Below is a small trained network, with its code and all its weights. Each question gives an input and a target symbol and asks what happens when units are switched off, that is, made to give their printed mean instead of their output.

import numpy as np


def w(rows, s, z=0):
    codes = np.array(rows[::2]) - 128.0
    scale = np.full(codes.shape[1], s)
    scale[-1] = z or s
    return codes * scale


def f(y):
    return y / 2 * (1 + np.tanh(0.7978845608 * (y + 0.044715 * y**3)))


def softmax(a):
    e = np.exp(a - a.max(-1, keepdims=True))
    return e / e.sum(-1, keepdims=True)


def log_softmax(a):
    a = a - a.max(-1, keepdims=True)
    return a - np.log(np.exp(a).sum(-1, keepdims=True))


def net(x, mask):
    ids = ['αβημστ'.index(c) for c in x.split()]
    T = len(ids)
    res = E[ids] + P[:T]
    q, k, v = (res @ M[0].T for M in (Q, K, V))
    z = softmax(np.where(np.tri(T) > 0, q @ k.T / 3**0.5, -1e9)) @ v
    res = res + np.where(mask[0], z, O[0][:, -1]) @ O[0][:, :-1]
    y = f(res @ A[0][:, :-1].T + A[0][:, -1])
    res = res + np.where(mask[1:17], y, B[0][:, -1]) @ B[0][:, :-1]
    return log_softmax(res[-1] @ U[:, :-1].T + U[:, -1])


Q, K, V, O, A, B = {}, {}, {}, {}, {}, {}
E = w([
[89,115,90,78,172,114,106,44,90],'α',
[177,186,215,121,149,209,110,101,173],'β',
[73,64,144,163,121,74,178,108,247],'η',
[183,67,201,180,127,61,107,165,99],'μ',
[138,35,110,90,161,106,111,183,142],'σ',
[186,133,184,121,164,144,78,134,47],'τ',
],0.013)
P = w([
[178,173,173,106,185,40,110,75,134],'0',
[61,155,108,205,176,118,63,166,135],'1',
[101,81,205,96,136,202,169,190,73],'2',
[253,119,84,160,155,96,208,44,144],'3',
[81,129,90,222,115,169,72,117,116],'4',
[69,75,178,111,129,190,210,196,61],'5',
[140,72,153,34,129,72,77,44,166],'6',
],0.011)
Q[0] = w([
[222,164,35,202,159,108,168,116,123],'h1',
[111,87,144,172,131,193,254,141,93],'h1',
[154,105,171,130,224,85,132,101,157],'h1',
],0.0097)
K[0] = w([
[122,146,173,103,139,85,6,122,119],'h1',
[39,132,191,141,91,90,154,135,167],'h1',
[208,119,175,94,162,55,185,75,156],'h1',
],0.013)
V[0] = w([
[94,71,82,96,100,86,176,155,191],'h1',
[131,99,33,20,184,178,97,142,2],'h1',
[174,63,144,141,113,86,100,218,78],'h1',
],0.0083)
O[0] = w([
[203,199,118,175,235,117,151,146,180,10],'h1',
[221,81,39,93,85,104,103,188,69,30],'h1',
[133,31,48,70,254,237,122,148,114,56],'h1',
],0.0081,0.0012)
A[0] = w([
[84,222,123,146,127,172,55,105,156,77],'n1',
[51,118,130,202,119,95,142,171,169,197],'n2',
[143,200,198,131,118,178,198,78,164,135],'n3',
[49,74,68,87,76,169,170,149,186,71],'n4',
[208,144,113,85,167,36,190,95,164,91],'n5',
[58,103,165,157,67,153,96,165,83,215],'n6',
[84,151,111,84,193,151,129,50,118,77],'n7',
[131,171,90,193,173,101,102,97,188,137],'n8',
[111,191,151,200,169,159,131,111,128,38],'n9',
[142,147,48,189,183,134,32,103,157,198],'n10',
[199,138,168,91,54,156,127,196,111,154],'n11',
[212,162,60,145,50,48,90,94,97,78],'n12',
[142,81,137,123,126,245,142,254,133,2],'n13',
[195,135,142,103,29,63,109,68,139,134],'n14',
[151,212,183,98,167,242,159,175,109,164],'n15',
[117,89,170,113,186,114,177,113,168,147],'n16',
],0.0076,0.0032)
B[0] = w([
[141,111,52,137,143,153,110,176,95,168],'n1',
[184,159,80,139,173,144,106,167,63,226],'n2',
[105,84,141,83,72,129,156,86,133,255],'n3',
[240,220,120,111,198,60,120,185,85,154],'n4',
[157,198,115,162,148,50,17,185,165,192],'n5',
[102,103,126,218,146,121,95,119,98,204],'n6',
[163,171,164,124,206,88,125,152,144,186],'n7',
[148,117,99,100,70,88,76,116,109,194],'n8',
[115,123,83,65,101,166,127,126,107,199],'n9',
[55,77,137,216,111,109,94,123,179,180],'n10',
[192,198,155,112,155,31,53,174,141,165],'n11',
[63,155,158,70,162,178,230,143,213,217],'n12',
[44,116,130,104,30,88,113,138,255,169],'n13',
[79,114,32,76,135,226,123,193,128,231],'n14',
[176,182,125,188,191,73,86,153,121,198],'n15',
[118,85,154,140,121,172,177,98,102,243],'n16',
],0.0074,0.0065)
U = w([
[129,199,77,59,121,159,148,204,200,8],'α',
[24,29,91,163,5,236,142,72,169,116],'β',
[145,201,203,141,61,30,115,79,193,52],'η',
[147,132,177,122,199,199,219,121,118,196],'μ',
[187,183,69,231,202,81,8,198,102,147],'σ',
[241,86,61,36,94,155,141,110,2,230],'τ',
],0.0067,0.0013)

Each question gives the input, a string of symbols that net reads in full, and the target symbol t.
The units are the heads (3 rows each of Q, K, V and O) and the neurons (one row each of A and B). Each row of codes is followed by its name. A weight is (code - 128) times the scale printed after its matrix; where a second scale follows, it is the last column's (O, A, B and U).
mask holds one flag per unit, heads first, then neurons. A switched-off unit (its flag False) gives its mean, the last column of its rows in O or B, instead of its output. The means were averaged over made-up inputs and are rounded, as every weight is.
A unit's drop is (log p(t) with every unit on - log p(t) with that unit switched off) / (log p(t) with every unit on - log p(t) with every unit switched off).
The circuit of an input: a set's keep is (log p(t) with only the set's units on - log p(t) with every unit switched off) / (log p(t) with every unit on - log p(t) with every unit switched off). Starting from the 12 units with the biggest drops (on a tie, the unit counted first), units are removed one at a time, each time the one whose removal leaves the highest keep (on an exact tie, the one counted first), for as long as the keep stays at least 0.8.
units of the circuit, in order: the units of the circuit, biggest drop first
unit that matters most: the unit with the biggest drop
top k neurons: the k neurons with the biggest drops, biggest first
drop of u: that unit's drop, to one decimal
input σ η σ, target μ: units of the circuit, in order : [h1]
input τ τ η η, target τ: units of the circuit, in order : [h1; n4]
input η α σ α σ τ μ, target α: top 2 neurons : [n14; n12]
input α μ α σ, target α: units of the circuit, in order : [h1; n12; n14; n5]
input α α α μ μ τ α, target μ: units of the circuit, in order : [h1; n7]
input τ σ α σ σ μ σ, target σ: units of the circuit, in order : [h1; n5]
input α η σ μ, target α: units of the circuit, in order : [n12; h1; n14]
input α β σ τ μ σ μ, target τ: top 3 neurons : [n10; n13; n11]
input β σ α η, target β: units of the circuit, in order : [h1; n14]
input σ η β η α μ β, target η: top 2 neurons : [n3; n8]
input α μ σ, target α: units of the circuit, in order : [n13; h1; n4]
input η σ β σ, target η: top 2 neurons : [n5; n3]
input τ σ α η τ, target β: units of the circuit, in order : [h1; n2; n13]
input σ μ η σ, target σ: unit that matters most : n5
input η σ η η τ τ, target μ: top 2 neurons : [n3; n5]
input η α η η α σ α, target η: drop of n5 : 0.1
input α α η η, target α: drop of n15 : 0.0
input τ σ η α β α α, target α: drop of n14 : 0.3
input μ μ σ μ, target μ: drop of n14 : 0.1
input β μ τ, target σ: units of the circuit, in order : [n15]
